Here is a tiny trained network, its code and every weight. The questions are about switching its units off for an input and a class, where a switched-off unit gives its printed mean instead of its output.

import numpy as np


def w(rows, s, z=0):
    codes = np.array(rows[::2]) - 128.0
    scale = np.full(codes.shape[1], s)
    scale[-1] = z or s
    return codes * scale


def f(y):
    return np.maximum(y, 0)


def log_softmax(a):
    a = a - a.max(-1, keepdims=True)
    return a - np.log(np.exp(a).sum(-1, keepdims=True))


def net(x, mask):
    res = np.array(x, float).reshape(1, 3) / 4 @ E
    y = f(res @ A[0][:, :-1].T + A[0][:, -1])
    res = res + np.where(mask, y, B[0][:, -1]) @ B[0][:, :-1]
    return log_softmax(res[-1] @ U[:, :-1].T + U[:, -1])


A, B = {}, {}
E = w([
[161,168,216,104,58,50,79],'x0',
[139,145,195,52,224,167,140],'x1',
[165,160,135,223,197,252,1],'x2',
],0.006)
A[0] = w([
[143,137,125,188,130,144,39,196],'n0',
[121,122,123,164,114,159,53,176],'n1',
[132,137,115,131,190,151,96,253],'n2',
[131,133,140,106,42,27,161,82],'n3',
[108,127,8,150,65,75,232,176],'n4',
[132,128,90,197,144,181,39,149],'n5',
[131,126,120,91,200,166,198,247],'n6',
[110,122,48,172,176,171,128,152],'n7',
[128,133,211,72,108,76,69,201],'n8',
[129,128,78,181,92,127,138,161],'n9',
],0.012,0.0026)
B[0] = w([
[201,140,163,127,103,98,79,225],'n0',
[181,155,147,135,114,116,78,202],'n1',
[137,139,156,79,107,137,167,207],'n2',
[144,132,166,86,130,212,208,235],'n3',
[79,6,94,223,128,186,118,254],'n4',
[219,152,170,143,129,96,92,241],'n5',
[56,148,109,77,144,129,202,208],'n6',
[175,144,183,139,78,155,172,208],'n7',
[222,135,165,193,103,137,179,208],'n8',
[85,90,107,124,130,99,87,182],'n9',
],0.017,0.0089)
U = w([
[45,94,14,174,163,152,140,27],'0',
[58,194,80,44,182,77,125,53],'1',
[122,147,178,89,121,204,207,252],'2',
[118,103,93,171,118,112,29,88],'3',
[254,205,189,166,109,77,82,126],'4',
],0.0071,0.0017)

Each question gives the input, the list of numbers given to net, and the class t.
The units are the neurons (one row each of A and B). Each row of codes is followed by its name. A weight is (code - 128) times the scale printed after its matrix; where a second scale follows, it is the last column's (A, B and U).
mask holds one flag per neuron, in row order. A switched-off neuron (its flag False) gives its mean, the last column of its row in B, instead of its output. The means were averaged over made-up inputs and are rounded, as every weight is.
A unit's drop is (log p(t) with every unit on - log p(t) with that unit switched off) / (log p(t) with every unit on - log p(t) with every unit switched off).
The circuit of an input: a set's keep is (log p(t) with only the set's units on - log p(t) with every unit switched off) / (log p(t) with every unit on - log p(t) with every unit switched off). Starting from all 10 units, units are removed one at a time, each time the one whose removal leaves the highest keep (on an exact tie, the one counted first), for as long as the keep stays at least 0.8.
units of the circuit, in order: the units of the circuit, biggest drop first
k most important neurons: the k neurons with the biggest drops, biggest first
drop when u is switched off: that unit's drop, to one decimal
input [-1,-8,1], class 3: units of the circuit, in order : n4, n9
input [-8,6,6], class 4: 2 most important neurons : n5, n3
input [7,-7,0], class 2: 2 most important neurons : n3, n5
input [-6,-5,1], class 3: units of the circuit, in order : n4, n3
input [-6,3,4], class 4: 3 most important neurons : n5, n3, n4
input [-3,-3,-5], class 0: most important neuron : n4
input [-2,6,-1], class 1: 2 most important neurons : n3, n4
input [3,-7,-5], class 0: 2 most important neurons : n4, n7
input [-6,-7,-1], class 0: 2 most important neurons : n4, n0
input [-7,7,6], class 4: 4 most important neurons : n5, n3, n4, n0
input [4,-6,-2], class 2: 2 most important neurons : n3, n8
input [-2,-8,1], class 3: 3 most important neurons : n4, n9, n8
input [-1,-4,0], class 3: 2 most important neurons : n6, n3
input [2,-6,-4], class 0: most important neuron : n4
input [4,-4,-4], class 2: drop when n3 is switched off : 1.4
input [1,-8,-3], class 0: drop when n4 is switched off : 0.2
input [-4,-5,-4], class 0: drop when n4 is switched off : 0.1
